Below are the code and all the weights of a small trained network. Each question names an input and a target symbol and asks about switching units off, where a switched-off unit gives its printed mean instead of its output.

import numpy as np


def w(rows, s, z=0):
    codes = np.array(rows[::2]) - 128.0
    scale = np.full(codes.shape[1], s)
    scale[-1] = z or s
    return codes * scale


def norm(h):
    return h / np.sqrt((h * h).mean(-1, keepdims=True) + 1e-5)


def f(y):
    return y / 2 * (1 + np.tanh(0.7978845608 * (y + 0.044715 * y**3)))


def softmax(a):
    e = np.exp(a - a.max(-1, keepdims=True))
    return e / e.sum(-1, keepdims=True)


def log_softmax(a):
    a = a - a.max(-1, keepdims=True)
    return a - np.log(np.exp(a).sum(-1, keepdims=True))


def net(x, mask):
    ids = ['αβγδεζηλμξπστφψω'.index(c) for c in x.split()]
    T = len(ids)
    res = E[ids] + P[:T]
    u = 0
    for l in range(3):
        r = norm(res)
        for j in range(2):
            rows = slice(2 * j, 2 * j + 2)
            q, k, v = (r @ M[l][rows].T for M in (Q, K, V))
            z = softmax(np.where(np.tri(T) > 0, q @ k.T / 2**0.5, -1e9)) @ v
            o = O[l][rows]
            res = res + np.where(mask[u + j], z, o[:, -1]) @ o[:, :-1]
        u += 2
        y = f(norm(res) @ A[l][:, :-1].T + A[l][:, -1])
        res = res + np.where(mask[u : u + 4], y, B[l][:, -1]) @ B[l][:, :-1]
        u += 4
    return log_softmax(norm(res)[-1] @ U[:, :-1].T + U[:, -1])


Q, K, V, O, A, B = {}, {}, {}, {}, {}, {}
E = w([
[166,127,152,144,119,92,133,160],'α',
[140,189,159,1,189,173,235,119],'β',
[122,90,164,180,200,120,62,33],'γ',
[102,138,126,118,133,78,124,50],'δ',
[159,112,129,148,126,103,145,169],'ε',
[168,125,159,46,137,124,21,188],'ζ',
[152,110,136,153,121,157,134,167],'η',
[172,145,159,135,91,132,120,138],'λ',
[118,151,60,235,96,89,71,97],'μ',
[160,123,117,135,102,133,139,170],'ξ',
[165,124,131,135,103,116,135,169],'π',
[98,124,72,79,152,64,17,112],'σ',
[178,142,127,120,77,106,132,144],'τ',
[98,67,76,136,200,93,113,143],'φ',
[162,133,142,139,93,156,124,151],'ψ',
[107,205,44,130,108,61,76,204],'ω',
],0.015)
P = w([
[107,205,125,135,181,136,160,148],'0',
[155,132,88,139,162,102,146,147],'1',
[167,110,92,154,137,105,136,127],'2',
[167,93,99,158,122,107,136,120],'3',
[146,85,108,168,94,102,104,152],'4',
[121,65,125,166,68,106,109,156],'5',
[96,57,153,164,49,111,109,161],'6',
[79,45,162,153,30,115,124,159],'7',
[52,30,175,148,7,128,129,163],'8',
],0.011)
Q[0] = w([
[108,149,98,191,104,115,131,93],'0.h1',
[83,113,131,125,125,107,92,133],'0.h1',
[170,180,120,129,166,157,215,107],'0.h2',
[253,158,125,164,147,149,133,173],'0.h2',
],0.025)
K[0] = w([
[112,160,112,187,108,114,132,111],'0.h1',
[136,99,114,154,110,93,91,132],'0.h1',
[48,230,176,96,155,157,211,147],'0.h2',
[215,252,71,129,250,149,139,128],'0.h2',
],0.019)
V[0] = w([
[98,105,86,153,196,110,224,140],'0.h1',
[111,75,77,132,30,144,155,102],'0.h1',
[110,59,39,136,156,255,120,190],'0.h2',
[129,45,128,133,181,7,140,191],'0.h2',
],0.014)
O[0] = w([
[110,100,63,177,164,77,234,110,110],'0.h1',
[124,108,35,103,73,161,121,62,136],'0.h1',
[140,95,53,169,159,254,120,245,84],'0.h2',
[55,37,153,143,104,29,140,222,254],'0.h2',
],0.0072,0.0089)
A[0] = w([
[47,52,109,88,249,180,108,97,158],'0.n1',
[213,70,192,70,158,161,233,121,64],'0.n2',
[193,92,145,222,80,124,159,91,254],'0.n3',
[218,87,153,122,140,116,157,155,147],'0.n4',
],0.019,0.0056)
B[0] = w([
[125,9,161,168,183,119,152,176,138],'0.n1',
[249,161,109,164,186,87,246,120,156],'0.n2',
[40,122,211,147,84,165,72,161,248],'0.n3',
[114,110,167,116,92,178,136,151,171],'0.n4',
],0.013,0.014)
Q[1] = w([
[134,112,176,180,123,124,114,135],'1.h1',
[243,173,91,2,185,218,162,7],'1.h1',
[155,118,191,219,122,154,153,89],'1.h2',
[130,55,189,132,152,161,22,69],'1.h2',
],0.022)
K[1] = w([
[113,137,115,143,42,138,130,122],'1.h1',
[182,218,144,33,253,126,195,175],'1.h1',
[197,113,219,150,125,209,150,69],'1.h2',
[125,32,175,34,94,166,27,92],'1.h2',
],0.019)
V[1] = w([
[114,126,88,100,115,109,155,129],'1.h1',
[235,60,108,240,6,131,55,75],'1.h1',
[218,183,116,189,173,52,89,194],'1.h2',
[49,179,104,173,200,121,218,95],'1.h2',
],0.011)
O[1] = w([
[160,143,149,178,111,121,136,125,76],'1.h1',
[158,2,111,69,52,170,179,87,219],'1.h1',
[12,62,163,62,93,188,52,188,144],'1.h2',
[191,106,146,214,15,129,181,151,1],'1.h2',
],0.0061,0.0086)
A[1] = w([
[144,149,17,77,193,53,150,153,125],'1.n1',
[167,119,156,124,204,146,145,87,9],'1.n2',
[133,111,89,160,107,105,106,176,57],'1.n3',
[103,166,6,118,110,78,139,173,10],'1.n4',
],0.024,0.0012)
B[1] = w([
[192,185,31,200,84,61,159,129,176],'1.n1',
[190,216,180,180,187,144,135,57,144],'1.n2',
[65,116,127,138,108,151,164,165,253],'1.n3',
[151,117,253,163,102,166,63,131,200],'1.n4',
],0.016,0.0071)
Q[2] = w([
[82,58,64,178,168,105,3,92],'2.h1',
[148,124,240,7,148,182,124,130],'2.h1',
[188,82,198,93,146,178,211,195],'2.h2',
[144,54,63,186,113,112,38,164],'2.h2',
],0.015)
K[2] = w([
[147,5,136,68,74,155,133,95],'2.h1',
[2,158,149,91,204,147,130,127],'2.h1',
[85,185,121,165,194,118,122,182],'2.h2',
[152,65,120,124,48,128,119,157],'2.h2',
],0.021)
V[2] = w([
[127,246,93,26,42,118,212,219],'2.h1',
[246,52,183,39,150,99,103,170],'2.h1',
[233,111,206,104,25,172,96,209],'2.h2',
[183,122,67,234,152,113,7,228],'2.h2',
],0.021)
O[2] = w([
[136,191,20,12,132,110,141,133,72],'2.h1',
[149,145,186,100,189,111,126,218,67],'2.h1',
[171,189,207,106,52,170,143,148,248],'2.h2',
[252,122,127,126,109,97,131,169,195],'2.h2',
],0.014,0.015)
A[2] = w([
[165,47,102,159,101,108,25,126,149],'2.n1',
[194,131,97,149,127,251,60,199,237],'2.n2',
[186,79,78,171,125,167,41,50,56],'2.n3',
[194,97,135,120,71,72,72,128,1],'2.n4',
],0.026,0.0045)
B[2] = w([
[183,89,120,7,162,128,173,85,221],'2.n1',
[65,71,53,150,168,154,57,100,252],'2.n2',
[183,31,206,64,14,193,120,98,166],'2.n3',
[79,174,103,134,122,35,75,79,208],'2.n4',
],0.018,0.017)
U = w([
[93,149,212,69,96,21,187,171,75],'α',
[169,161,111,154,151,133,183,127,255],'β',
[175,58,221,208,190,98,122,118,80],'γ',
[44,112,126,172,159,83,146,69,140],'δ',
[83,109,90,118,80,66,199,214,116],'ε',
[121,138,160,55,217,158,71,185,149],'ζ',
[131,75,31,222,160,174,117,141,109],'η',
[141,206,205,123,162,157,109,75,112],'λ',
[163,95,137,69,91,202,138,36,143],'μ',
[100,133,9,126,114,186,146,154,161],'ξ',
[121,171,101,55,84,147,168,201,135],'π',
[166,93,100,83,143,3,123,105,100],'σ',
[88,230,170,57,104,140,139,97,108],'τ',
[148,6,62,156,133,84,181,217,92],'φ',
[147,149,81,180,177,225,77,66,126],'ψ',
[157,160,119,214,70,71,44,122,128],'ω',
],0.011,0.0096)

Each question gives the input, a string of symbols that net reads in full, and the target symbol t.
The units are the heads (2 rows each of Q, K, V and O) and the neurons (one row each of A and B). Each row of codes is followed by its name. A weight is (code - 128) times the scale printed after its matrix; where a second scale follows, it is the last column's (O, A, B and U).
mask holds one flag per unit, layer by layer, with each layer's heads first. A switched-off unit (its flag False) gives its mean, the last column of its rows in O or B, instead of its output. The means were averaged over made-up inputs and are rounded, as every weight is.
A unit's drop is (log p(t) with every unit on - log p(t) with that unit switched off) / (log p(t) with every unit on - log p(t) with every unit switched off).
The circuit of an input: a set's keep is (log p(t) with only the set's units on - log p(t) with every unit switched off) / (log p(t) with every unit on - log p(t) with every unit switched off). Starting from the 12 units with the biggest drops (on a tie, the unit counted first), units are removed one at a time, each time the one whose removal leaves the highest keep (on an exact tie, the one counted first), for as long as the keep stays at least 0.8.
units of the circuit, in order: the units of the circuit, biggest drop first
most important unit: the unit with the biggest drop
k most important neurons: the k neurons with the biggest drops, biggest first
top k neurons in layer l: the k neurons of layer l with the biggest drops, biggest first
which heads matter: for each layer, one digit per head in row order, 1 if its drop is at least 0.15 and else 0, layers parted by /
input λ ψ ξ, target λ: most important unit	0.h2
input τ α γ μ μ, target μ: 2 most important neurons	[2.n1; 1.n4]
input π η α ζ ζ, target ζ: units of the circuit, in order	[2.h1; 1.h2]
input ζ μ μ ξ, target ζ: units of the circuit, in order	[0.h1; 2.h1]
input φ ε μ α, target φ: units of the circuit, in order	[0.h2; 0.h1]
input τ γ ξ ω ξ, target γ: top 3 neurons in layer 0	[0.n2; 0.n4; 0.n3]
input α ω η ξ, target α: 2 most important neurons	[2.n2; 1.n4]
input ψ ω μ π, target ψ: which heads matter	11 / 00 / 00
input η ξ α ζ π ω, target ω: units of the circuit, in order	[1.n4; 0.n3; 1.n1]
input τ μ η ω, target ω: units of the circuit, in order	[1.n4; 1.n1; 0.n3]
input τ γ ξ η ε μ μ δ σ, target σ: 4 most important neurons	[0.n3; 1.n1; 2.n4; 2.n1]
input δ μ ω τ, target δ: units of the circuit, in order	[0.h2; 2.h2]
input λ ξ τ, target λ: which heads matter	11 / 00 / 00
input ω ω μ λ, target ω: 4 most important neurons	[1.n4; 0.n3; 2.n1; 2.n4]
input μ ω ε π τ, target ω: top 2 neurons in layer 2	[2.n1; 2.n3]
input ω ε α, target ω: most important unit	1.h1
input ζ ω φ π ω ω δ ξ, target ω: 2 most important neurons	[1.n4; 2.n1]
input μ δ μ η α α β ω π, target α: units of the circuit, in order	[0.h2; 2.n2]
input γ μ δ μ, target δ: which heads matter	11 / 01 / 01
input ζ ξ ω τ σ ω μ μ α, target ω: most important unit	2.h2
input σ β α σ ω ψ π, target σ: 2 most important neurons	[0.n3; 1.n1]
input ω μ ζ τ, target ω: which heads matter	11 / 11 / 01
input α μ τ, target α: units of the circuit, in order	[0.h1; 2.n2]
input β γ β ξ, target β: units of the circuit, in order	[0.h1; 0.h2; 0.n2]
